What can hang from each mark
nuvut: bira vudi
merel: bira redil vudi
redil: kili vudi
zari: fidis goru sunilum
kili: beto bira doreg merel redil vudi
doreg: fidis nuvut sunilum
bira: fidis redil vudi
zudu: bira goru sunilum
vudi: fidis zudu
sunilum: nuvut
fidis: doreg merel sunilum
goru: merel redil zari
beto: fidis vudi

Each row is shifted at random along 8 fixed directions that mean nothing.
Known rows, with every way that one mark hangs from another
fidis[doreg[sunilum[nuvut]] merel[bira redil[vudi[zudu]]]]: [ -63  106  -31   28   27 -152  199 -192 -159   24  117 -187  253   34
 -100   78 -303   30   24  -21  110  -65  286  -66   33   92 -204    3
   15  190 -219 -116 -396 -103  -16  197  264  104  -52  191  -91 -241
 -115  179  -89  -30   54 -192   72 -160  179 -108 -126 -120   42  143
  -52  -83   75  -90  264  128  -42]
kili[beto merel[redil] vudi[zudu[goru]]]: [-170   43 -226  -96 -138  -34 -199   23  206    9 -250  398   98  -16
 -299  268  100   10  167  -95  -36 -265 -106 -116  -31   -9   26  187
  391   16  237 -213   90   62   -8  -93 -302  364  -73    4 -184  229
  209 -107   92  151 -442  123  -38 -155   73 -261  216  -28 -119  174
  -29  -45 -136  294  -36  245 -205]
fidis[doreg merel[vudi]]: [  50  137  137   -3   79   34  118  -78 -192 -139   31 -148  158   95
  -94 -364 -285  -31  -58   33   80   83   34  -25 -114   93 -143   80
  -35   74   86  301 -147 -119   86  178  242   87 -120  156  -74 -335
 -113  -75   17 -132  158 -142  -75  108  -59   74  137  -28   68  -36
   -2  199  -65 -182  -36   42 -139]
zari[fidis goru[merel] sunilum]: [-122 -313  256  351   47  181  503  174 -105 -257  -11    8   64  -31
   -1 -565  418 -209  199 -145   61    7 -125 -217  342  415 -198  -79
 -133 -267  -97  274  372 -237 -204  191  298   37 -234  -13  154 -140
 -474  223  -96  112 -153   51   30  142  -85  358  -26  -26   39 -211
  371  165   55  -81    7  264  -63]
fidis[doreg merel[redil vudi] sunilum]: [  16  167  194  -68  -61 -274  106   81 -106 -312   34  321  289  275
 -225   -2 -354  143   57    1  -20 -356  123 -139 -243  241  -20  149
  233   53   64  219 -367 -347  111  142  476   34 -144  348  -80  -64
 -259   26  195 -215 -267 -355 -226  100  136 -108   93   58  191  201
  193  580  -87 -166  153  435 -397]
beto[fidis[doreg] vudi]: [ -17 -215  186 -123  262 -140  -24   61 -239    3   82 -236 -201  260
  249 -382 -188  330 -303  165 -180  114   23  173 -178  127  -94  -66
 -373  -79 -329  591 -142 -126   52  117   33 -181  122  216  152 -152
 -307 -143  233 -200  265   36 -144  147 -184   47  -42 -274   54   82
 -180   61 -217 -253  -88 -325  109]
nuvut[bira[fidis[merel[redil]]] vudi]: [  35  379  164 -204 -193    3 -333 -234  381  102  -60  282 -165  -44
  164  201 -286   -9  100  183  -23   74  454  189  211 -206  174  -76
  264  187  424 -387 -284  -28  179 -289   -4  188    1  181   65  152
  130  -39  -56   44 -307  -66   37 -102  193 -111  181  285  130  -73
 -227   76   41   18  -43  229  -39]
fidis[doreg merel[bira[redil]]]: [  64    9  239   66  372  -31  -43  -63 -370  -14  178 -177 -229  529
   76 -300 -123  332 -149   71  -92  151  153   63  -62  324  -75  -68
 -291  -55 -391  529 -301 -144 -125  313  194  -97  356  227   41 -200
 -319 -124  173 -435  181 -101  -82   90  -59  131  -99 -191   -9  227
 -227   -9  118 -377 -124   16   67]
sunilum[nuvut[bira vudi[fidis]]]: [-170   96  109   61  199 -180  147   53  133   66  215  115   -1   69
  394  214  173  -95  -93   16 -201  107  218  107  266 -163    4 -171
 -133  -31    4 -259 -195  -19 -282 -168  -28 -180  169  116  125  143
  -61   39   30  106  -12   79  231  -27  -96  -78  -33  -40  -10 -291
 -128  -77  -24   21 -170  177   81]
kili[doreg[fidis nuvut[bira]] merel redil vudi[zudu]]: [ -37  114 -155 -263  163 -131 -112  161  138  348   24  250 -211  397
  142  137   28  248 -231   57 -241 -377  155 -277   -7   -3  165  165
  105  -89 -117  144 -266  191 -368  -57 -353   21  610  318 -159  382
  113 -122  234    2 -308  -16  212  -54   53 -372  131 -324 -247  398
 -307 -281 -149  260 -180  241  151]
kili[beto merel[bira] vudi[zudu[goru sunilum]]]: [-213  -27 -211   -8  119 -139   52  -43 -162  -78  103   87 -219  215
  -41  305  -11  279  -70  -13 -234    1  152  185 -132  198  287  -51
   15  -20 -320  -61 -193 -114 -265  241 -123  436  191  224  -63   77
  -49 -191  193 -435   92  204  -84 -175   -9 -250  -46 -394 -187   27
 -110 -156  -48   12 -176   22 -113]
goru[merel[redil vudi] zari[fidis[doreg sunilum]]]: [  15   77  163  257  109  171  200  -27  -63  -21  -94 -476  154  -47
 -151 -321  348  -46  -14 -153  328  215 -707   24 -101   38 -503  238
   85   40 -154  163  311 -108  -75    1   34 -231 -121 -444   86 -327
   -6  117 -348  326   54   34 -174  127  145  320 -243  168  131  -28
  321 -234  311   18  -75 -198  -98]
kili[beto bira[redil]]: [ -95  -85 -139  -71  111  -13  -80   60  -25  215    1 -145 -110  -99
  -62 -110   81  -33  -57   -2   53   81 -256   46   53  -47 -120   60
   52   53   -9  -30  138   71  -56  -35 -231   46   94 -182   33  -19
   80  -35  171  166   97  168  101  -89  -88   21  -15   18  -25  -55
  -60 -338   12  143 -177 -218  107]
nuvut[bira[fidis[doreg merel sunilum] vudi]]: [ 334  197   37 -116   39   37  -15 -105 -530  168  155   84 -145 -351
  123   60 -128 -265  -18  -11 -133   33  423  431 -224 -626  266 -135
  317  575  567 -337 -252   67 -136   -4  263 -193  274  149  187  137
  147  -26  -32   31   82  -83 -137 -139  101 -106 -248  340  243 -331
   -5 -109   97  176  -94  105 -166]
nuvut[vudi[fidis[sunilum]]]: [ -73 -176   32  -36  130  -92   26  149 -140   19   97   22  -56 -106
  208 -103 -114   22 -166   52 -122    1  -20  157   -9  -19   21 -194
 -275  111   23  151   76   22   99  -48   85 -123  -25   57  244   -3
  -94  -16  243 -111  293   69  -17    3 -102   32 -175   89  113 -323
  -22    2   27  -24   25 -161   59]
vudi[fidis[doreg] zudu[bira goru sunilum]]: [  65 -277 -101  294   86  -10  299  -29 -439 -223  239  120    4   97
  -14    0  258  -10  116  -34 -265  138  379  293 -129  122  219 -233
 -277 -132 -315  -19  -61  -34 -403  646  124   89   -9  320 -209   81
 -285 -113  185 -412  147   40 -120   32  -67   18  -64 -324 -389 -246
 -166  266 -164  -83   13  315 -140]
sunilum[nuvut[vudi[zudu[bira]]]]: [ -22   48  118  172   29   95   72 -245  160   81  103   -1  -99  -63
  295  158  157 -165   57  187  -91  303  479  130  184  -81  125 -123
 -259  -39  -95 -211 -115  -23 -170   24   22  119  144   82   -9    3
  -76   -2 -128   48  -89  127   93  -86 -109   11  102 -135 -157 -173
 -196  -57  -36    9    7  125  252]
bira[redil[kili[vudi]]]: [  -2 -151  -39  108  114  301  -66 -152  -47   61  100  -32 -104  181
  -63  -96  140  -46   83  -59   75  194  114  -55  231  272  -70   31
 -228 -214 -105  255  -24  -72  -52  196 -237  188  -23   76 -197  -80
   62  -44   64   30 -291   47  103   33   68  186   93  -58 -212  151
 -112 -136  -75  -32   93  142  130]
vudi[fidis[doreg[nuvut] merel[redil]] zudu[sunilum]]: [ 224  -27 -242  -90 -355  134  -51  -64 -209  -63  -83  140  168 -285
 -158 -255 -367 -224  125  175   48  -81  299   70 -198 -150  107  -65
   -3  243  225 -162  -27  162  218  277  216  238 -340  262  -82  -69
   77   29   39  -96  185 -156  -39 -117  157  -19   71  117 -101  -52
 -112  314 -120   44  236   31 -150]
merel[redil vudi[fidis[sunilum]]]: [ 220   99    2  205   95  226 -274 -156  115  239  -90 -382   68  187
  133  119  327   -5   40    2  253  127 -315  108   47  -23 -136  240
 -129  -80 -140  239   43  -43   -7 -132 -320 -158  191 -153  -27 -194
  153   67 -215  258 -449  -11   20  135  106   37 -191   75 -184  145
  -59 -299  191   19  -70 -121   -4]
zari[fidis goru sunilum]: [ -67 -303  380   47   37  -26  112  148  -93  -58  -94 -227 -437 -126
  232 -315   71  274  -74  152 -148   24   38  106  123  238   37 -299
  -92   91  -72  232  184 -188   55 -176  283  -90  -75  -35  558   16
 -291  204   18 -109  321   83 -126 -171  -86  134 -288   -1  398 -264
  200 -137  237 -163  -63 -213  217]
nuvut[bira vudi[fidis[merel] zudu]]: [-200   57 -219  -25  354   24  313   62 -350  -78  284  280  304  -46
  125 -135   13 -492    5 -268  -91   88  144   34  252 -259 -136 -200
 -244   54  255 -127  -50  162 -336  224  112  -12  143   58  -91 -106
  -94  -61   66   66   33  141  208    8 -148  119   65  -78 -205 -511
 -142  -52  -64   53 -122  280 -125]
kili[beto redil vudi[fidis[sunilum]]]: [  55  388  -99 -354  141 -232   13 -201  -94  133  278    1  -77  128
  -78  291 -463  230 -385   68 -100  239   94  393 -241  -24  171   90
  148  227 -237   46 -278 -102   52  165  115  276   45  351  -96 -218
   27 -235   58 -272  334   80 -131  -81  158  125   69 -123  121 -202
   67 -165  -13   53 -349 -174 -269]
zudu[goru[merel[vudi] redil zari] sunilum[nuvut]]: [-192 -395  -28  631  -74  202  426  145 -116 -357  -70 -244  220 -388
 -205  -69  607 -131  268 -232  236  217 -381  -56  -29   17 -273   70
   57  -34 -177 -324  483  -97 -174  206  -56  221 -493 -166   32  -36
  -64  161 -199  -15  248  214   -6  -11  147  181 -157    3 -229 -315
  282   -9   51  -16   75  -20 -133]
sunilum[nuvut[bira[redil] vudi[fidis]]]: [-120  -38  112  -69  241  -51    9  146 -293   27  264  154 -195   -6
  347  173   47  -51 -210  -19 -286  142  257  230   -4 -353  110 -230
 -181  122   75 -169 -123  122  -99  -99  100 -212  209  122  284  247
   24 -120  140 -179  343  146   72 -144 -105   75 -157   90  120 -418
  -97 -153   71  -67 -130  -57  147]
fidis[merel[redil vudi] sunilum[nuvut]]: [  12   34   72   99    8   25   47  155 -129 -178  -69   79  316   56
  -13  -46   72 -106   75  -30   81 -234 -155 -209 -160  -67  -38  184
   40   61  145  134  -17  -41  122  -86  256 -102   51   36   20  -43
   -9   85  -52   20 -228 -156  -42   47  -60  -41   11   79   82   68
  189  258   34  -98   63   97 -147]
doreg[fidis[sunilum] nuvut[bira[redil] vudi]]: [-159   95  135 -101  420 -313  313  326  -79  330  312  -14   30 -302
   43  -68 -123 -248 -254  -14  -47   94  -67   34   -7 -463 -251   11
   59  272  172 -350 -149  226 -309 -163  181 -260  148 -169   58  -37
   69   26   87  227  429  -82  234  -60  -47   93    8  131  164 -419
    6 -353  149  327 -122 -133   82]
doreg[nuvut[bira[fidis redil] vudi[zudu]] sunilum]: [ -80   81 -144   97  588  174  504  170  -38  186  381   80   -5  201
  -24 -318  139 -446 -178 -115 -152  164  -81 -138  186 -160  -42  -72
 -568 -348  -69  101   -6  415 -574  290  -97 -208  494 -175 -298  -91
   29 -174  158   59   88  -61  381  291 -358  389  343 -162 -242 -311
 -139 -134  181    9 -178   79  183]
merel[bira[fidis[sunilum]] redil]: [  88  -23  -13   -3 -164  -21 -446   77  157  127 -318 -187  -85   15
   44   97  217  127   66   58  105 -268 -452   26  -94  -59   14   76
  144   12   42  -17  220   47  237 -418 -225 -312  179 -394  228  153
  211  122  -11  122 -179  -47  -85  -17  -54 -219 -290  194  168  151
   29 -186  273    9   -6 -323  117]
kili[beto[fidis[sunilum[nuvut]]] doreg merel[redil[vudi]]]: [ 255  -95 -206 -144   74   -8 -277   37 -362  366  -23 -309   28  -36
  197  172   63  175 -259  -22  106 -174 -254  195 -289 -390  -13  286
  273  391  -76   78   40   46   57 -244 -206 -276  262   82  230  193
  268    6  -61  152   19   79 -151 -209   95 -194 -447   -5  147  185
   34 -470  -63  256  -74 -219   24]
zari[fidis goru[redil[kili[beto bira]]]]: [ 129 -292  -36  -32 -182  428  -17   34 -494 -121 -135  -91 -117 -319
  -12 -311   32 -136  115 -197   33  -77 -209  -95  -79 -200    2  175
  278  100  301  301  575   31  363 -130   52  183 -295  -86  244  124
  104  -14 -116  121   -9  225 -133  -96  -57  243 -141  242  165 -236
  310    4   12  177   98  -33    7]
fidis[doreg merel sunilum[nuvut[bira]]]: [ 209  -33  134   -7  216  120  346  169 -707  -55  150   16  155 -344
   98 -556  -79 -409 -147   45  -48  -32   39   87 -350 -540  -57  -42
 -107  465  345   50   38  345    9  184  543 -266  209   93  120 -128
  -13  -24  -24   49  470 -102  -35  -58 -314  197  -19  137  274 -436
  157   94   64   56  -36  -13 -119]
zari[goru[redil[kili[bira[fidis[sunilum]] merel vudi]]]]: [ 337  122  -19 -160   17  202 -187 -153 -409   29   58  -81 -296   -3
  -42  271 -138   86 -147 -163   11  100   21  222 -340 -285  218  199
  383  318   -8  133   64  -54  260 -127  -26  164  204   60   95  -23
  129 -181 -152 -244  111  131 -237 -178  191  161 -129   72  173 -233
  294 -297  196   -2 -215  -92  -82]
zari[fidis goru[merel redil[kili vudi[zudu]]] sunilum]: [ 126  103  215  -67 -277  219 -146  -92  144 -472 -327  152  -11  114
 -211  363  114   61  139 -317   71  -90 -261 -241 -113   76  137  199
  321 -252   89  282  446 -213  447 -404  169   11 -308 -381   78   93
    1  -27 -526  -87 -224  110 -360   47  -79  282   61  103  343   83
  651  313  100 -120   46  139 -115]
goru[merel redil zari[fidis sunilum]]: [-203 -413  101  361 -141  327  395  163  -64 -304 -197 -101  112 -322
 -117 -619  453  -68  196 -180  192   30 -501 -241  193  341 -297  -27
  -83 -204  -73  191  713  -81   43  190  217  108 -521 -250  208 -107
 -284  232 -213  133  102  168  -73   81   49  422 -120  186   57 -187
  417  178   75   -2  150  -57  -44]
kili[beto bira[vudi] doreg]: [ 164  106 -218 -167   22   62  -94 -174   28  230   40 -163 -109    0
    9   24   45 -121  -58   47   68   59  -47   68  -14  -88  155  165
  135    5   10   35    7  -67 -194   10 -366   58  212   -2  -16   77
  140 -100   76  206 -152  149   25   71  -63 -125   30  -85 -136   88
  -69 -279 -174  238 -220  -58   87]
vudi[fidis[doreg[nuvut] merel[bira redil] sunilum]]: [ 303   77  -75  102  373  129  121   46 -540  175  176 -275  227  205
   -9 -479   51 -125 -158  -62  119   25 -340  -21 -228 -133 -248  221
 -262   74 -224  446  -32  200  -92  286  170 -283  333   37  -99 -349
  -92  -44  -86   15  114 -174   25  184  -82  243 -112  -11 -127   36
  -12  -69  173  -49 -135 -109 -106]
bira[redil[kili] vudi[zudu]]: [-117   -3 -189 -136 -114 -193 -218   91  -15 -242  -91  479  157  -19
 -305  651  120 -193  260 -346 -132 -266  108 -157  -57 -128  177  -43
  428  -55  445 -395  -51 -204 -136 -266 -130 -219 -114 -312  -36  402
  250  -19  146   84 -327   43 -133 -120   94 -257  -34  134   53   75
  142   78 -140   96   85  327  -49]
beto[fidis[merel] vudi[zudu[sunilum[nuvut]]]]: [  39 -161    1   -4   62 -125 -325  -13  190  157 -200 -228 -125    6
  430   60  134  174  -23  230  -71   99  109  118    7 -160   30 -163
 -211  108  -73  -16  -84   35  -49 -296 -232 -216  281  -63  155   26
  -25  117 -100  135  -76  146   47  -75 -123 -297 -130 -266 -108  281
 -333 -154 -172 -133  -87 -331  243]
nuvut[vudi[fidis[doreg merel[bira] sunilum] zudu]]: [ -95  -42 -168 -119   19 -289  -18  148 -153   78  -50  202  388 -301
  -12  -26 -119 -287   46 -161   18 -309 -154  -44  -11 -229 -305 -191
   57  324  340 -249   48  147   21 -154  118 -256  -66 -216  124    0
  -16  183   98  317   58    7   48  -98 -105 -254 -232  191  108 -149
   -3  -59   -8  165  167   48  -91]
goru[merel[bira] redil[vudi[zudu]] zari[fidis sunilum]]: [ -96 -195   66   73 -317  257  -53  -14 -157 -348 -296  -68 -173 -125
  -30  154  268  264  148 -214   47 -106 -284  -90 -121  142  146   34
   96 -148 -140  193  486 -218  295 -112  199  148 -255 -291  323  156
 -132  102 -366 -200  -23  232 -348 -144  121   88 -367  151  202   65
  466   89  212  -71  217 -152  -29]
doreg[sunilum[nuvut[bira[fidis redil] vudi[zudu]]]]: [  89  338  190  -43  -47  116 -218 -197  834  320  -85  125 -231   67
  203  213   55 -189   25  309  -28  196  228   17  278 -154  168 -154
 -240 -201  134 -309  -65  356  -84 -302 -324 -138  315 -253 -141  110
  277  -27 -145  373 -315  -46  303  122 -210   29  386  107   -8  121
 -268 -111  166   55  -26   26  278]
goru[merel[bira] redil[kili] zari[fidis sunilum[nuvut]]]: [-148  -68  176  335  397   31  412 -157 -442 -176  284 -623 -143  229
  116  128  402  413 -214 -300    6  475 -286  134   48  300 -254   -5
  -14  -35 -816  152   76 -419 -304  120  313 -143  -22 -186  325 -275
 -321  132 -517 -320  512  218 -212 -142  185  423 -570 -206  206 -212
  387 -371  354 -257 -248 -201   99]
bira[fidis[merel sunilum] redil[vudi]]: [  51 -162 -156   67  -94  354 -132   61  -53    6  -80  150  121   29
 -136 -376   32 -224  118  -67  159 -118 -237 -114  136  200  -27 -119
 -354 -188  194  377  293  250  289  180  -51   15   28 -108 -183  -88
   74   28   78    9 -218 -130   71  222 -153  185  107  186  -97  217
   -1  226   19 -124  254  -68  -28]
kili[bira doreg[nuvut sunilum] merel vudi[zudu]]: [  94  155 -225 -388  327 -415   21  173   74  364   54 -141 -216  167
   17  386  -38  263 -382    8 -175 -239  -81 -175 -326 -275  188  249
  335  205 -262 -135 -323   78 -430 -226 -368 -215  628  -53  -59  170
  163 -121  199    7  199    6   94 -193   57 -398    7 -397   28   84
    3 -585   23  186 -389 -126  194]
vudi[zudu[goru[zari[fidis]]]]: [-137  -41  221   62  -45 -219   63  115  240 -230 -151  302 -193  163
  -50  225  320  230  257   72 -264  -37  166   -6   26  202  278 -139
  244 -192  -32 -127   39 -309 -429  -15   -4  -23  -20  -70    9  273
 -164   32   89  -17 -323  -19 -162  -59   98 -181  103 -144   29   10
   44  234   49   27 -109  441 -178]
goru[merel redil[kili[bira[fidis] doreg]] zari]: [ 323 -296 -243  308   95  636    0 -282 -492  113  113 -523 -267   89
   33 -223  424   97    6 -192  223  358 -195  122   78  128  -85  182
  -72  -37 -456  419  396 -124 -112  341 -333  155   98   82   23  -57
  -21  -20 -215 -130  -45  235  -95   10  279  333 -404  -38 -283   -9
   -1 -389  104   24  -39  -16  137]
zudu[bira[vudi] sunilum[nuvut]]: [-135   80  -15  117 -211 -178  295  -93   90 -341  131  -31  157 -349
  -20  234   11 -213   53   50  -20  253  239  168 -136 -109  243 -113
   51   10    2 -630 -105 -115  -30  105  210  101 -293  -41  -29  -30
   14  -38  -70 -204  518  109  -58  -47  -31    6  134 -112  -60 -378
  144  190 -185 -117  -80 -198   66]

Rows
[-367 -201 -142 -153 -108 -255  317  364 -396 -253  197  322  194 -435
 -103  -14 -135 -333  -55 -151 -171 -178   63   66  -20 -270  -53 -321
  203  211  330 -603   55   96   23   58  347  -97 -330   -5  217  190
   62   68  286 -135  646  -11   55 -235  -70    3  -84  157  310 -662
  203   86  -50   12   67 -109  -72] : sunilum[nuvut[bira[fidis redil]]]
[   8 -263 -160  310  133  151  -32 -117 -166  -92  -59  -39    6   34
 -204  337  351   83  182 -279   27  115 -106  -39  112   78 -171  131
  140  -52 -167   60  284 -118 -139   66 -223  160 -135  -82  -97   68
    5  -23 -140  -45 -199  209 -113  -38   20   80 -168 -130 -180   27
  -16 -100  -29  159   40  268  -74] : vudi[zudu[goru[merel redil[kili[beto]]]]]
[ -13  -51 -265   -3 -333  -10 -320  -85  194  -44  -96  165  -31   57
  -74  694  149  -12  179 -124 -107 -137  185   94   90   15  307 -215
  195 -103  140 -385  -27 -111   27 -276 -263  -89  -95 -196  -67  393
  352  131  -37  -73 -248  -50  -17 -191   87 -309 -190   46   47  195
   22   37  -42  -24  211  142   93] : bira[fidis redil[kili vudi[zudu[sunilum[nuvut]]]]]
[ -26  336  -97  -81 -324 -170  -48 -184  709   42   61  370  -67   80
 -112  566 -127 -101  201  162    7   25  435   26  287  102  272  -97
  138 -272    8 -600 -401 -133 -168  -10 -165  264  -74   61 -345  114
  126   79  -29   69 -408 -222  185    7  229 -153  370  -39 -163  206
  -79  200  -68   56   94  339  -91] : doreg[nuvut[bira[fidis redil[vudi[zudu[sunilum]]]]]]
[-111  -58 -108  -85 -125   44 -266   51   -3   50  -37  278 -151 -196
   34   61  -33  -98  123  -67  -66 -100  144   61  233 -108   39 -301
   53  108  492 -295  -33  149  107 -116 -117  -47   34  -41  159  274
  165   32  180   36  -65   49   83  -52   54 -119  -99  311   15   20
 -214  -43   -2  -19   82  -64   99] : nuvut[bira[fidis[merel] redil vudi]]
[  83 -180  -81   44  -96  105  271  381 -419 -216  -64  252  305  -17
 -150 -532  -17 -235  126 -163 -203 -539  -68 -268 -211  -71  202   54
  134  -87  550  306  190   55  -43  130  255 -154 -106  197  -85  240
  -32  -21  342 -112 -188 -283    3  202 -201 -193   47  203   97  -93
  142  605 -160   -6  152  353 -255] : bira[fidis[doreg[sunilum] merel[vudi]]]
[ -96 -129 -157   59  362 -245  386  232 -390   15  330  -42  106  136
    2    5   95 -101 -143 -218 -114   -1    4  101  -70 -171 -162  -51
 -176  -37 -228  -49 -251  -44 -513  256   36 -318  188    1  -98   32
 -135   31  199  -28  205  -45   92   16  -57   22 -146 -288 -130  -85
  -19 -107  -89  -25  -82  108  -30] : beto[fidis[doreg[nuvut[bira[redil[vudi[zudu[sunilum]]]]]]]]
[ 211  139 -190 -145   91   63 -542 -379  266  173  -46 -308 -201  498
   65  517  121  417 -172   -6   58  160 -162   96   44  182  -28  148
  -98 -183 -453  267  -90  -33  140 -189 -542 -104  265 -100 -133   60
  240 -128 -190  -97 -184  153 -119   -5   37  -43 -144 -315 -184  393
 -255 -387   -9  -91 -142 -195  333] : merel[redil[kili[doreg vudi[fidis zudu[bira]]]]]
[ 222  192  220  137  -21   82 -377 -293   81   97  -70 -247 -219  216
   77  563  269  175  152  -51  193  288  178  125    0  -66  132  306
  289  -45 -229  -95 -172 -379  -54 -188 -198   43  175  -47  -27  -12
   28  -60 -300  -69 -381   59 -123  -64  337  -46 -180   52  -62  251
   29 -313  155  -31  -93  109  -29] : goru[merel[bira[redil[vudi]]]]
[-278 -183 -234 -124  107 -264  298  124 -195   49  185   83  401 -239
  -33 -324 -273 -126 -126  -39   78  -74 -163   22   44   92 -321   15
    3  118  -59  -41  -59  -54  -17  261  121  189 -246  212  -62 -339
 -196   16  195  213  128   71   30    1   34   10   84 -120  -52 -112
   47   -3 -372  169   38 -133 -265] : kili[beto[fidis[sunilum] vudi] merel]
[ 109  257 -138   94 -118  335 -247 -481  246  201   90  207 -316  269
  -75  266  147 -170  229  121   33  436  582  304  129  215  410 -171
 -149 -184 -229 -268 -312   59 -368  489 -444  421  367   70 -380 -102
   86 -216  -38  -64 -463   51   72   77  259   57  358 -108 -573  268
 -344 -163   16  -71 -137  197  -36] : kili[bira[fidis redil vudi[zudu[goru sunilum]]] merel]
[-290  -69  130  -50  -90 -226  285  106  -88 -539   41   28   76  -47
 -372  107 -307  178  -86 -197  124  -15 -129  -26  -23  373 -177  -27
  118   20 -255   23   46 -411  403   31  467  283 -519   73  227 -221
 -374   49    6 -494  543   59 -266 -151  143  302  -67  -80  354 -357
  530  109  112 -325   20 -132 -147] : zari[goru[merel[redil[vudi]]] sunilum]
[ 111  363  -89 -124  152 -143   43 -109 -189  -55   84 -197  381  -42
  -90  262  -63 -207  -45 -260  156  251  -74  155 -108 -367   14  191
  373  200  167 -200  -96 -166  -86  -95   60  -93  -81  -99 -190 -310
  132  -76 -284   -2  193  -26  -43  -51  165   34   30  -35   61 -346
  194 -150  -18    6 -324   13 -321] : redil[vudi[fidis[merel]]]
[ 170  233  133 -171  -37 -196 -163 -122 -133  -79   44   45   50  233
  -41   16 -387  246  -76   99  -55   57  272  191 -153   66   45   22
  226  192  -29   93 -308 -218  134  101  255    4 -144  374    5 -123
 -134  -88   60 -298  140 -190 -183  -33  253   -4   -8   39  140    8
  -90  234  -47 -167 -110  138 -245] : vudi[fidis[doreg merel[redil]]]
[-136  155   94  -65  -73  134  225  158  347 -187 -119  193  244 -210
 -226 -166  -68 -436   22   -3   20   20 -221 -301 -116 -255   53   66
 -162 -288  279  -72  398  578  115  -12    0  -32 -161 -380 -290  -27
  251 -196 -156  200  231   -4  195  332 -461  225  609   30  -47 -167
   78  296  -42  178   40 -186  -14] : doreg[fidis sunilum[nuvut[bira[vudi[zudu[goru[redil]]]]]]]
[ -87   38    8   58  -18 -287   72 -157 -105   39   91 -233  155 -346
 -233   99 -149  111    6  -71   84  232   24  264  -21  -60 -351 -110
  348  364   38 -500 -171  -43   68  110  116  120 -372   -6  -66 -215
  -19   34  -92  -75  481  -36 -115 -151  144  -74  -78   22   53 -287
  -87 -134  -18  -44  -44 -145  -96] : zudu[bira[fidis[doreg merel[vudi]]] goru]
[  -5  -77   -7  291 -198  -35   78  -19  385 -191  -18   38  -62  192
  115   -3  317   98  176  144 -125   20  100   72  159  362  349 -123
 -136 -441 -175  -89   45 -163 -173  131 -109   44   -3   80 -188  165
 -140   12  132 -262 -172  -47   33  199 -109 -118  129 -207 -265   41
 -112  406 -161 -179  -79  141   77] : zudu[bira[fidis] sunilum]
[ 369  209  352  -89  -44 -120 -228  -30  208  211  -78  139 -222   77
  275  229  -31  132   18  209 -268  -61  471  168 -180 -330  459   92
  288  112  310  -54 -210 -140 -153 -344  -33 -232  137  247   85  365
   45 -100  102   68 -356 -138  -50    1  111 -285   10  252  176  -14
  -97  151  -28  157  -86  414  -70] : nuvut[vudi[fidis[doreg[sunilum]]]]
[-101  137   81 -228   58 -269  364  284  -23   15  118 -235  201 -249
 -177 -315 -667   47 -242  136   -4  -31  -11 -236 -211 -122  -10  208
  173  162  159   19 -145   73  134  -29  399  119 -348  153 -103 -292
   26  -66   95 -182  643 -284  133   26   32  -31  248    7  208 -231
   62  178  -38   82    2 -295  -77] : doreg[fidis[merel[vudi]] nuvut sunilum]
[ -74   70   -2 -115  357 -108  327  309 -255  169  169 -324   77 -142
  -17 -245 -289   49 -274  -56  -27  -53 -135 -175 -101 -383  -94  242
   55  205  122   65 -117  275  -35 -103  211 -111  114   59  -59  -92
  119  -45    6  -92  486 -169  223  -58    2   39    4  -28  117 -212
  -45 -192  136  149  -80 -234   66] : doreg[fidis[merel[redil[vudi]]] nuvut[bira] sunilum]
[-244   76  -24 -231 -318 -521   86   23  387 -177   66  428  283 -119
 -401  132 -749  193   -9  170   78 -311   95 -288    0  472 -359 -146
  -24   28  -80 -189 -414  -60  459  186  434  276 -494  160 -188 -217
 -237  133  227  -83  189 -302  -67    2   80 -105  279   23   96  367
   27  540 -188 -143  480    8  -94] : fidis[doreg[nuvut] merel[vudi[zudu[bira[redil]]]] sunilum]
[-150   49  -30 -131  129 -466   98  118 -254 -177  189   94  264  276
   57  274 -254  185  -20 -115  -34 -185   86    1  -96  156  -38   20
   66   37 -252   91 -404 -408 -143  110  309  -97   62  168   17 -159
 -341   80  139 -176 -148 -103 -123    7   92 -247 -184 -241   13  122
   63  172  -88 -170   -7  127 -294] : beto[fidis[merel[bira vudi[zudu]] sunilum]]
[ 400  -64  247   84  198  -93   72   64 -138  391   83 -227 -171   83
  276 -320  -81  261  -41  267 -116    5  423   16  -69 -160   86  181
   53  207  -41  234 -354 -109 -317   44  101 -226  227  467   -1   38
 -208   68  121  124 -231 -269  101   25  175 -156  -60  -19  -23  276
 -273   63  -92   82  -51  283   -2] : beto[fidis[doreg[nuvut sunilum] merel]]
[ 356   86  158  -21 -148  198 -308 -109  -84  339  -55 -132 -244  201
  310  136   73  156   46  243  -65 -181  524  -42 -201 -161  541  292
  262   38  -30   50 -250  -28 -188  -84 -158  -41  401  404   87  375
  181  -83  -31  -29 -469 -138   18  -46  290 -376 -155   75 -118  426
 -231 -191  -19  230   85  177  133] : kili[doreg[fidis sunilum[nuvut]] merel[bira[vudi] redil]]
[-229 -171   -2   96  162 -305  199  220   69   50  137  202 -106  -86
  144  435  203  -18   53  -53 -274 -191  326  -81  193 -109  101 -269
  -14   20   79 -448 -244   -5 -447 -118  -35 -289  235  -10  152  384
   -5  167  262  101  -60   21  208 -148    2 -263 -198  -39   32  -61
 -105 -176   42   75   95  188  192] : doreg[sunilum[nuvut[bira[redil vudi[zudu]]]]]
